Here is a tiny trained network, its code and every weight. The questions are about switching its units off for an input and a class, where a switched-off unit gives its printed mean instead of its output.

import numpy as np


def w(rows, s, z=0):
    codes = np.array(rows[::2]) - 128.0
    scale = np.full(codes.shape[1], s)
    scale[-1] = z or s
    return codes * scale


def f(y):
    return np.maximum(y, 0)


def log_softmax(a):
    a = a - a.max(-1, keepdims=True)
    return a - np.log(np.exp(a).sum(-1, keepdims=True))


def net(x, mask):
    res = np.array(x, float).reshape(1, 8) / 4 @ E
    y = f(res @ A[0][:, :-1].T + A[0][:, -1])
    res = res + np.where(mask, y, B[0][:, -1]) @ B[0][:, :-1]
    return log_softmax(res[-1] @ U[:, :-1].T + U[:, -1])


A, B = {}, {}
E = w([
[246,186,70,151,17,203,100,133,139,52],'x0',
[147,212,198,127,142,99,160,231,246,131],'x1',
[137,134,141,134,121,108,141,118,110,130],'x2',
[124,144,143,140,130,133,147,114,131,141],'x3',
[121,126,131,143,141,144,130,124,143,115],'x4',
[167,148,128,41,229,158,203,136,59,40],'x5',
[163,106,122,140,140,94,111,158,80,139],'x6',
[159,94,117,114,142,125,86,169,106,131],'x7',
],0.011)
A[0] = w([
[168,127,93,124,105,195,146,60,48,133,142],'neuron 1',
[177,168,120,163,30,158,110,191,98,143,171],'neuron 2',
[95,108,84,181,101,163,87,82,85,192,58],'neuron 3',
[92,55,152,158,122,234,145,55,18,122,230],'neuron 4',
[185,154,66,99,97,190,116,56,75,142,62],'neuron 5',
[254,182,64,183,67,204,175,124,105,89,216],'neuron 6',
[67,107,184,57,201,102,152,112,49,146,254],'neuron 7',
[198,110,185,73,192,156,158,181,159,141,177],'neuron 8',
[130,65,99,187,85,127,38,23,138,208,178],'neuron 9',
[72,34,78,187,70,154,83,66,72,164,136],'neuron 10',
[131,111,191,173,155,20,111,191,211,147,209],'neuron 11',
],0.0098,0.0059)
B[0] = w([
[206,83,90,114,132,108,129,168,98,37,196],'neuron 1',
[143,207,152,169,109,196,129,66,163,146,211],'neuron 2',
[161,163,173,105,84,137,220,75,186,96,185],'neuron 3',
[173,39,83,51,221,27,165,93,135,88,227],'neuron 4',
[222,87,100,90,100,86,96,188,80,78,188],'neuron 5',
[190,121,175,112,8,201,84,149,110,40,251],'neuron 6',
[135,102,117,174,225,21,184,99,163,150,239],'neuron 7',
[167,109,191,49,124,73,216,162,169,113,190],'neuron 8',
[73,192,254,151,104,177,206,149,165,116,239],'neuron 9',
[111,180,180,65,177,96,211,96,152,54,226],'neuron 10',
[72,159,217,215,50,155,138,82,112,192,235],'neuron 11',
],0.0095,0.019)
U = w([
[69,144,198,127,223,110,189,114,145,112,247],'0',
[173,202,142,97,104,222,190,154,120,59,233],'1',
[2,108,177,166,144,130,115,138,141,233,82],'2',
[172,205,128,209,88,227,63,125,189,114,7],'3',
[99,82,55,108,245,92,165,57,102,147,27],'4',
[181,91,76,69,115,191,83,107,42,50,3],'5',
],0.0098,0.0054)

Each question gives the input, the list of numbers given to net, and the class t.
The units are the neurons (one row each of A and B). Each row of codes is followed by its name. A weight is (code - 128) times the scale printed after its matrix; where a second scale follows, it is the last column's (A, B and U).
mask holds one flag per neuron, in row order. A switched-off neuron (its flag False) gives its mean, the last column of its row in B, instead of its output. The means were averaged over made-up inputs and are rounded, as every weight is.
A unit's drop is (log p(t) with every unit on - log p(t) with that unit switched off) / (log p(t) with every unit on - log p(t) with every unit switched off).
The circuit of an input: a set's keep is (log p(t) with only the set's units on - log p(t) with every unit switched off) / (log p(t) with every unit on - log p(t) with every unit switched off). Starting from all 11 units, units are removed one at a time, each time the one whose removal leaves the highest keep (on an exact tie, the one counted first), for as long as the keep stays at least 0.8.
circuit, biggest first: the units of the circuit, biggest drop first
top k neurons: the k neurons with the biggest drops, biggest first
drop when u is switched off: that unit's drop, to one decimal
input [3,1,-2,-6,4,0,7,1], class 3: circuit, biggest first -> (neuron 10; neuron 4; neuron 9)
input [-7,0,8,-2,-8,7,3,1], class 4: circuit, biggest first -> (neuron 9; neuron 7)
input [-5,-8,8,8,0,1,-4,4], class 4: circuit, biggest first -> (neuron 4)
input [-7,1,8,-8,-5,-1,0,-5], class 2: top 3 neurons -> (neuron 10; neuron 4; neuron 11)
input [4,-6,6,0,8,1,1,3], class 5: top 3 neurons -> (neuron 4; neuron 5; neuron 1)
input [0,-6,-6,0,-3,0,-2,7], class 0: top 3 neurons -> (neuron 9; neuron 10; neuron 6)
input [3,8,-8,-8,-8,0,3,-4], class 3: top 3 neurons -> (neuron 10; neuron 4; neuron 11)
input [-2,3,1,8,-5,-1,-8,8], class 2: top 2 neurons -> (neuron 10; neuron 4)
input [-8,5,-1,-3,-8,-1,-3,-8], class 2: top 3 neurons -> (neuron 11; neuron 10; neuron 4)
input [0,6,5,-5,4,7,1,-2], class 0: drop when neuron 6 is switched off -> 0.2
input [-4,-4,3,-4,7,1,-3,-4], class 4: drop when neuron 11 is switched off -> 0.1
input [-8,-2,3,-7,3,1,1,-8], class 4: drop when neuron 9 is switched off -> 0.2
